Below is a small trained network, with its code and all its weights. Each question gives an input and a target symbol and asks what happens when units are switched off, that is, made to give their printed mean instead of their output.

import numpy as np


def w(rows, s, z=0):
    codes = np.array(rows[::2]) - 128.0
    scale = np.full(codes.shape[1], s)
    scale[-1] = z or s
    return codes * scale


def norm(h):
    return h / np.sqrt((h * h).mean(-1, keepdims=True) + 1e-5)


def f(y):
    return np.maximum(y, 0)


def softmax(a):
    e = np.exp(a - a.max(-1, keepdims=True))
    return e / e.sum(-1, keepdims=True)


def log_softmax(a):
    a = a - a.max(-1, keepdims=True)
    return a - np.log(np.exp(a).sum(-1, keepdims=True))


def net(x, mask):
    ids = ['αβγδεζηθλμξστφψ'.index(c) for c in x.split()]
    T = len(ids)
    res = E[ids] + P[:T]
    r = norm(res)
    for j in range(2):
        rows = slice(2 * j, 2 * j + 2)
        q, k, v = (r @ M[0][rows].T for M in (Q, K, V))
        z = softmax(np.where(np.tri(T) > 0, q @ k.T / 2**0.5, -1e9)) @ v
        o = O[0][rows]
        res = res + np.where(mask[j], z, o[:, -1]) @ o[:, :-1]
    y = f(norm(res) @ A[0][:, :-1].T + A[0][:, -1])
    res = res + np.where(mask[2:10], y, B[0][:, -1]) @ B[0][:, :-1]
    return log_softmax(norm(res)[-1] @ U[:, :-1].T + U[:, -1])


Q, K, V, O, A, B = {}, {}, {}, {}, {}, {}
E = w([
[141,139,121,126,129],'α',
[122,100,144,117,107],'β',
[166,106,114,121,128],'γ',
[159,118,134,138,103],'δ',
[105,134,133,112,124],'ε',
[156,119,111,146,124],'ζ',
[136,100,118,101,134],'η',
[141,85,119,129,123],'θ',
[110,105,120,128,128],'λ',
[147,134,141,114,108],'μ',
[125,123,129,145,114],'ξ',
[140,113,100,123,147],'σ',
[165,103,128,99,123],'τ',
[40,225,254,154,247],'φ',
[135,129,139,101,120],'ψ',
],0.0083)
P = w([
[118,143,132,133,135],'0',
[122,136,117,126,108],'1',
[118,142,130,133,133],'2',
[117,153,149,135,173],'3',
[119,141,131,132,132],'4',
[120,136,92,130,77],'5',
[120,140,131,131,133],'6',
[217,10,163,176,100],'7',
[119,141,131,130,134],'8',
],0.011)
Q[0] = w([
[138,120,162,209,175],'h1',
[126,132,249,115,185],'h1',
[207,195,137,143,127],'h2',
[149,90,237,172,191],'h2',
],0.012)
K[0] = w([
[122,123,57,176,56],'h1',
[98,142,104,83,43],'h1',
[184,176,117,126,113],'h2',
[122,100,83,118,5],'h2',
],0.015)
V[0] = w([
[184,100,38,253,174],'h1',
[72,167,132,219,81],'h1',
[10,49,86,109,165],'h2',
[115,218,37,91,172],'h2',
],0.0065)
O[0] = w([
[168,155,68,193,167,122],'h1',
[79,178,96,201,53,252],'h1',
[57,49,82,139,175,157],'h2',
[112,174,1,29,84,109],'h2',
],0.0077,0.0029)
A[0] = w([
[194,79,140,170,76,50],'n1',
[194,188,132,118,176,203],'n2',
[129,132,140,254,94,150],'n3',
[164,74,97,130,45,227],'n4',
[109,211,68,179,114,2],'n5',
[61,171,128,147,218,94],'n6',
[67,209,152,117,200,205],'n7',
[166,34,176,61,161,128],'n8',
],0.0069,0.0037)
B[0] = w([
[120,60,45,74,48,156],'n1',
[39,220,157,124,229,170],'n2',
[236,9,106,125,119,254],'n3',
[103,163,226,188,222,220],'n4',
[195,3,143,82,80,174],'n5',
[84,251,144,149,137,162],'n6',
[136,52,56,143,16,192],'n7',
[241,44,67,136,109,176],'n8',
],0.0056,0.006)
U = w([
[157,189,62,78,59,205],'α',
[77,55,254,140,130,72],'β',
[164,192,143,123,219,204],'γ',
[212,196,224,184,114,54],'δ',
[40,92,100,79,39,114],'ε',
[209,200,45,188,143,46],'ζ',
[115,60,68,38,159,146],'η',
[121,95,125,211,247,132],'θ',
[18,85,55,166,147,64],'λ',
[152,181,217,84,79,153],'μ',
[131,118,82,201,25,172],'ξ',
[113,149,10,125,177,124],'σ',
[210,136,182,43,179,106],'τ',
[61,164,173,171,119,255],'φ',
[128,105,182,24,66,83],'ψ',
],0.012,0.0054)

Each question gives the input, a string of symbols that net reads in full, and the target symbol t.
The units are the heads (2 rows each of Q, K, V and O) and the neurons (one row each of A and B). Each row of codes is followed by its name. A weight is (code - 128) times the scale printed after its matrix; where a second scale follows, it is the last column's (O, A, B and U).
mask holds one flag per unit, heads first, then neurons. A switched-off unit (its flag False) gives its mean, the last column of its rows in O or B, instead of its output. The means were averaged over made-up inputs and are rounded, as every weight is.
A unit's drop is (log p(t) with every unit on - log p(t) with that unit switched off) / (log p(t) with every unit on - log p(t) with every unit switched off).
The circuit of an input: a set's keep is (log p(t) with only the set's units on - log p(t) with every unit switched off) / (log p(t) with every unit on - log p(t) with every unit switched off). Starting from all 10 units, units are removed one at a time, each time the one whose removal leaves the highest keep (on an exact tie, the one counted first), for as long as the keep stays at least 0.8.
units of the circuit, in order: the units of the circuit, biggest drop first
unit that matters most: the unit with the biggest drop
k most important neurons: the k neurons with the biggest drops, biggest first
heads that matter: for each layer, one digit per head in row order, 1 if its drop is at least 0.15 and else 0, layers parted by /
input φ λ ξ α σ γ, target α: heads that matter	01
input θ ε μ, target μ: heads that matter	11
input β ξ ε θ, target ξ: heads that matter	00
input τ ξ θ ζ ξ θ, target ζ: units of the circuit, in order	h1, h2, n4
input ξ λ ξ ξ, target λ: heads that matter	01
input α α λ η ξ β, target η: units of the circuit, in order	h1, h2
input ζ ξ ψ, target ψ: heads that matter	10
input β ξ φ γ, target ξ: heads that matter	10
input γ β φ ε η ψ, target ε: unit that matters most	h2
input φ μ β, target β: units of the circuit, in order	h1, h2
input ξ α β δ β ζ, target δ: units of the circuit, in order	h2, n4
input τ ξ β μ, target ξ: heads that matter	00
input θ ξ θ δ σ ξ, target δ: heads that matter	01
input β θ β μ ξ ζ ζ, target ζ: unit that matters most	h1
input ξ α δ α γ φ, target α: 2 most important neurons	n7, n4
input η η α ε, target η: heads that matter	10
input ξ ε φ θ γ θ, target θ: units of the circuit, in order	n4, h1
input ξ β φ ε θ σ ξ θ τ, target τ: units of the circuit, in order	h1, n7
input θ θ μ σ δ θ ζ ψ γ, target γ: units of the circuit, in order	n2, h1, h2
input ε β δ μ, target β: units of the circuit, in order	h1
input γ ψ ε β ξ γ, target β: units of the circuit, in order	n4, h1
input ψ ξ η η η α γ θ θ, target θ: units of the circuit, in order	n3, h1
input γ φ δ ε τ α, target ε: 2 most important neurons	n2, n6
input ξ η λ θ δ ξ, target θ: units of the circuit, in order	h1, n4
input θ φ ξ φ φ ξ, target φ: 3 most important neurons	n4, n3, n7
